Look-ups in named tables: a row name and a column name give one cell, copied from the table.

pinu
|  | kugag | nini | pilevep | lafo | zaden | lipuri | vanuz | tun |
|---|---|---|---|---|---|---|---|---|
| posavo | 4.842 | 5.807 | 6.089 | 4.687 | 5.358 | 3.211 | 5.118 | 4.249 |
| gepofa | 8.765 | 4.528 | 3.287 | 4.558 | 9.575 | 6.149 | 5.552 | 7.704 |
| debap | 6.040 | 5.097 | 5.356 | 4.608 | 6.551 | 4.983 | 4.966 | 5.631 |
| lapili | 5.897 | 4.279 | 3.966 | 5.033 | 5.745 | 6.536 | 4.927 | 6.108 |
| sifol | 3.133 | 6.352 | 3.182 | 5.932 | 2.620 | 0.374 | 6.608 | 2.119 |
| bubida | 4.226 | 6.033 | 2.762 | 5.792 | 3.888 | 1.234 | 6.610 | 3.101 |
| sefe | 4.685 | 4.730 | 3.253 | 5.528 | 4.120 | 4.876 | 5.480 | 4.743 |
| rem | 4.834 | 4.720 | 3.292 | 5.482 | 4.327 | 4.943 | 5.466 | 4.859 |
| pab | 4.917 | 5.105 | 2.590 | 5.669 | 4.433 | 3.693 | 6.039 | 4.436 |
| tepepi | 8.006 | 4.251 | 5.164 | 4.192 | 8.850 | 7.452 | 4.537 | 7.747 |

What is the tun of bubida in pinu?
3.101
What is the zaden of bubida in pinu?
3.888
What is the lipuri of debap in pinu?
4.983
What is the zaden of tepepi in pinu?
8.850
What is the lafo of posavo in pinu?
4.687
What is the tun of sefe in pinu?
4.743
What is the kugag of lapili in pinu?
5.897

Table sanider
         gep  leses  ripagu  genaz  zur
dakir    831    643     930    465  722
buti     891    696     370    755  825
fipes    652    713     437    731  274
zik      651    712     349    813  483
popono   826    640     887    495  834
digi     751    640     743    619  936
ponarun  683    714     444    703  256
diveda   626    686     558    712  461
feteb    677    683     486    750  682
gilibu   639    665     769    571  430
pab      711    681     687    556  383
sanum    663    684     778    508  214

What is the ripagu of dakir in sanider? 930
What is the leses of digi in sanider? 640
What is the leses of ponarun in sanider? 714
What is the ripagu of popono in sanider? 887
What is the gep of digi in sanider? 751
What is the gep of diveda in sanider? 626
What is the ripagu of feteb in sanider? 486
What is the zur of pab in sanider? 383
What is the ripagu of buti in sanider? 370
What is the ripagu of zik in sanider? 349
What is the zur of feteb in sanider? 682
What is the ripagu of ponarun in sanider? 444
What is the leses of dakir in sanider? 643
What is the zur of diveda in sanider? 461
What is the leses of pab in sanider? 681
What is the genaz of fipes in sanider? 731
Which row has the largest genaz? zik

Table givuba
	balomif	gite	ziledab	ninivel	kun	sobip	funirat	naduker	verus
laremes	16.88	94.62	42.80	1.59	13.85	49.64	48.53	15.00	8.81
zek	51.84	35.63	45.20	54.52	53.13	43.46	45.97	52.17	53.19
ner	38.34	65.61	49.99	24.87	36.68	52.22	41.38	37.60	27.62
mep	49.19	48.13	50.74	40.11	48.51	51.01	40.34	49.28	40.21
rav	48.79	48.49	50.49	39.57	48.35	51.29	40.20	48.53	39.89
vor	54.22	39.98	50.37	47.80	53.78	49.20	40.78	54.52	46.76
sep	46.15	52.32	50.75	35.72	45.75	51.15	40.58	45.97	36.56
rareba	53.70	38.99	50.76	49.18	54.07	49.27	40.46	53.98	48.00
pela	35.56	65.86	48.43	25.66	34.96	50.82	42.98	35.14	28.18
radubol	51.45	35.70	44.36	54.46	52.80	42.87	46.69	51.76	53.14
sug	34.06	70.99	48.86	21.23	32.34	52.00	42.42	33.19	24.51

What is the sobip of laremes in givuba?
49.64
What is the gite of rav in givuba?
48.49
What is the verus of rareba in givuba?
48.00
What is the funirat of rav in givuba?
40.20
What is the ninivel of sug in givuba?
21.23
What is the ninivel of rav in givuba?
39.57
What is the naduker of radubol in givuba?
51.76
What is the naduker of mep in givuba?
49.28
What is the ninivel of rareba in givuba?
49.18
What is the ninivel of mep in givuba?
40.11
What is the balomif of sug in givuba?
34.06
What is the naduker of rareba in givuba?
53.98
What is the ziledab of vor in givuba?
50.37
What is the naduker of sug in givuba?
33.19
What is the kun of vor in givuba?
53.78
What is the ninivel of vor in givuba?
47.80

Table dosezen
|  | falo | kelo | lef | bod | rov | gosok | zot | pagakas | soseg | ponag |
|---|---|---|---|---|---|---|---|---|---|---|
| fomomek | 72 | -5 | -2 | -46 | -74 | -44 | 68 | 12 | -47 | 5 |
| zos | 62 | -14 | -2 | -46 | 48 | -74 | -81 | 12 | -14 | 5 |
| bev | -19 | -48 | -2 | -46 | -10 | -49 | -44 | 30 | 26 | 5 |

fomomek, zot -> 68
bev, ponag -> 5
bev, gosok -> -49
fomomek, ponag -> 5
fomomek, gosok -> -44
bev, pagakas -> 30
zos, pagakas -> 12
fomomek, bod -> -46
zos, ponag -> 5
bev, lef -> -2
bev, zot -> -44

piru
|  | rovil | vube | redep | rufosu | bik | notepeb |
|---|---|---|---|---|---|---|
| zafi | -9.2 | -16.7 | -2.3 | 58.4 | 7.8 | -11.1 |
| kuv | -9.3 | -16.6 | -2.3 | 58.6 | 7.7 | -11.2 |
| suv | -9.1 | -16.6 | -2.1 | 58.7 | 7.8 | -11.1 |
| tagu | -9.2 | -16.5 | -2.1 | 58.6 | 7.8 | -11.1 |
| lepi | 15.0 | 7.8 | 7.5 | 48.3 | 0.4 | -63.1 |
| fuvune | 12.8 | -0.1 | 12.3 | 51.6 | 21.9 | -47.3 |
| nefiba | -9.3 | -16.6 | -2.0 | 58.5 | 8.0 | -11.0 |

kuv, rovil: -9.3
zafi, rovil: -9.2
tagu, notepeb: -11.1
lepi, vube: 7.8
kuv, redep: -2.3
suv, redep: -2.1
tagu, redep: -2.1
nefiba, rovil: -9.3
zafi, bik: 7.8
nefiba, vube: -16.6
zafi, notepeb: -11.1
kuv, vube: -16.6
suv, notepeb: -11.1
lepi, rovil: 15.0
fuvune, rufosu: 51.6
kuv, notepeb: -11.2
zafi, redep: -2.3
Which row has the largest bik? fuvune

